Below are the code and all the weights of a small trained network. Each question names an input and a target symbol and asks about switching units off, where a switched-off unit gives its printed mean instead of its output.

import numpy as np


def w(rows, s, z=0):
    codes = np.array(rows[::2]) - 128.0
    scale = np.full(codes.shape[1], s)
    scale[-1] = z or s
    return codes * scale


def norm(h):
    return h / np.sqrt((h * h).mean(-1, keepdims=True) + 1e-5)


def f(y):
    return np.maximum(y, 0)


def softmax(a):
    e = np.exp(a - a.max(-1, keepdims=True))
    return e / e.sum(-1, keepdims=True)


def log_softmax(a):
    a = a - a.max(-1, keepdims=True)
    return a - np.log(np.exp(a).sum(-1, keepdims=True))


def net(x, mask):
    ids = ['αεζξπστφω'.index(c) for c in x.split()]
    T = len(ids)
    res = E[ids] + P[:T]
    r = norm(res)
    for j in range(3):
        rows = slice(2 * j, 2 * j + 2)
        q, k, v = (r @ M[0][rows].T for M in (Q, K, V))
        z = softmax(np.where(np.tri(T) > 0, q @ k.T / 2**0.5, -1e9)) @ v
        o = O[0][rows]
        res = res + np.where(mask[j], z, o[:, -1]) @ o[:, :-1]
    y = f(norm(res) @ A[0][:, :-1].T + A[0][:, -1])
    res = res + np.where(mask[3:7], y, B[0][:, -1]) @ B[0][:, :-1]
    return log_softmax(norm(res)[-1] @ U[:, :-1].T + U[:, -1])


Q, K, V, O, A, B = {}, {}, {}, {}, {}, {}
E = w([
[112,128,212,174,181,30],'α',
[116,94,91,244,139,170],'ε',
[113,129,198,173,199,52],'ζ',
[140,75,129,72,79,108],'ξ',
[162,127,97,135,97,10],'π',
[118,81,174,171,219,55],'σ',
[118,152,127,108,102,11],'τ',
[110,167,130,148,117,19],'φ',
[127,117,230,191,123,230],'ω',
],0.014)
P = w([
[203,208,81,51,107,171],'0',
[165,75,178,169,79,111],'1',
[148,68,168,164,75,110],'2',
[120,72,176,155,77,113],'3',
[99,73,170,144,78,117],'4',
[78,75,164,132,80,121],'5',
[59,76,154,119,83,131],'6',
[42,77,142,100,89,142],'7',
[23,77,134,90,90,147],'8',
[1,78,116,76,93,158],'9',
],0.0069)
Q[0] = w([
[117,162,84,136,136,163],'head 1',
[118,212,96,150,6,131],'head 1',
[99,50,161,176,162,218],'head 2',
[130,83,164,144,203,87],'head 2',
[162,66,57,115,246,27],'head 3',
[85,54,197,112,220,162],'head 3',
],0.024)
K[0] = w([
[167,102,122,179,129,125],'head 1',
[201,201,24,181,99,91],'head 1',
[68,7,180,183,130,170],'head 2',
[38,135,134,147,160,107],'head 2',
[42,182,45,84,198,1],'head 3',
[22,30,92,155,108,117],'head 3',
],0.02)
V[0] = w([
[115,83,68,168,173,140],'head 1',
[129,94,142,127,143,61],'head 1',
[79,57,157,83,5,133],'head 2',
[71,137,148,145,139,36],'head 2',
[140,161,114,100,38,180],'head 3',
[203,31,134,86,180,167],'head 3',
],0.025)
O[0] = w([
[103,52,130,172,64,97,147],'head 1',
[156,162,192,145,47,135,220],'head 1',
[210,27,220,250,162,200,165],'head 2',
[165,21,92,72,108,173,247],'head 2',
[83,149,11,85,69,109,30],'head 3',
[100,48,89,247,136,190,72],'head 3',
],0.012,0.015)
A[0] = w([
[73,145,101,124,141,80,102],'neuron 1',
[119,144,121,74,120,122,254],'neuron 2',
[142,94,141,94,112,217,131],'neuron 3',
[151,251,91,201,74,124,79],'neuron 4',
],0.032,0.0054)
B[0] = w([
[129,144,110,125,81,234,147],'neuron 1',
[115,88,137,195,157,136,188],'neuron 2',
[85,172,63,137,122,121,250],'neuron 3',
[40,248,3,103,112,24,159],'neuron 4',
],0.028,0.017)
U = w([
[139,84,86,126,252,116,65],'α',
[155,35,55,100,81,76,1],'ε',
[168,188,193,137,195,102,167],'ζ',
[114,93,151,211,114,176,163],'ξ',
[231,151,111,107,82,153,101],'π',
[114,80,205,73,132,61,95],'σ',
[56,144,192,74,116,188,47],'τ',
[138,157,119,36,153,155,210],'φ',
[79,187,55,135,114,121,159],'ω',
],0.016,0.0041)

Each question gives the input, a string of symbols that net reads in full, and the target symbol t.
The units are the heads (2 rows each of Q, K, V and O) and the neurons (one row each of A and B). Each row of codes is followed by its name. A weight is (code - 128) times the scale printed after its matrix; where a second scale follows, it is the last column's (O, A, B and U).
mask holds one flag per unit, heads first, then neurons. A switched-off unit (its flag False) gives its mean, the last column of its rows in O or B, instead of its output. The means were averaged over made-up inputs and are rounded, as every weight is.
A unit's drop is (log p(t) with every unit on - log p(t) with that unit switched off) / (log p(t) with every unit on - log p(t) with every unit switched off).
The circuit of an input: a set's keep is (log p(t) with only the set's units on - log p(t) with every unit switched off) / (log p(t) with every unit on - log p(t) with every unit switched off). Starting from all 7 units, units are removed one at a time, each time the one whose removal leaves the highest keep (on an exact tie, the one counted first), for as long as the keep stays at least 0.8.
units of the circuit, in order: the units of the circuit, biggest drop first
unit that matters most: the unit with the biggest drop
top k neurons: the k neurons with the biggest drops, biggest first
which heads matter: for each layer, one digit per head in row order, 1 if its drop is at least 0.15 and else 0, layers parted by /
input ε φ ε ξ ε ω ε σ σ α, target ξ: units of the circuit, in order => (head 3)
input π π φ α φ ω ε ζ, target α: top 2 neurons => (neuron 2; neuron 3)
input α φ ε φ π ε ε φ π, target σ: top 3 neurons => (neuron 2; neuron 3; neuron 4)
input ω ξ π ε σ ε ε ξ φ, target π: units of the circuit, in order => (head 2; head 3)
input ε ε ε α, target π: which heads matter => 111
input ω α α φ ζ ε φ, target π: units of the circuit, in order => (head 2; head 1)
input φ τ σ σ α τ σ, target ε: which heads matter => 010
input τ ε φ ε τ τ π φ τ, target α: units of the circuit, in order => (neuron 2; head 1; head 3; neuron 3)
input ξ σ φ ξ ε σ, target ξ: top 2 neurons => (neuron 3; neuron 4)
input ε τ ξ τ φ ε σ φ σ, target σ: which heads matter => 001
input φ φ ζ π σ σ ξ ω ζ σ, target α: units of the circuit, in order => (head 1; head 3; head 2)
input ε ε ζ, target τ: top 3 neurons => (neuron 4; neuron 2; neuron 3)
input φ σ ε σ ω τ σ τ φ ζ, target σ: units of the circuit, in order => (head 3; neuron 2; head 2)
input τ σ ζ, target ε: unit that matters most => head 2
input ω π τ, target π: units of the circuit, in order => (head 2; head 1; head 3)
input φ σ ε φ α σ, target σ: units of the circuit, in order => (head 3; head 1)
input ζ ω φ ζ, target α: units of the circuit, in order => (neuron 2; head 2; head 1)
input ε ω τ, target ε: units of the circuit, in order => (head 2; head 3)
input ζ ξ α, target φ: top 2 neurons => (neuron 3; neuron 4)
input ε σ ζ π ω ξ ξ ω π ε, target ξ: unit that matters most => head 2
input ε ζ φ τ π, target ε: top 2 neurons => (neuron 3; neuron 1)
input φ π φ, target φ: top 2 neurons => (neuron 3; neuron 1)
input ε σ φ τ ε φ α, target σ: top 3 neurons => (neuron 2; neuron 1; neuron 4)
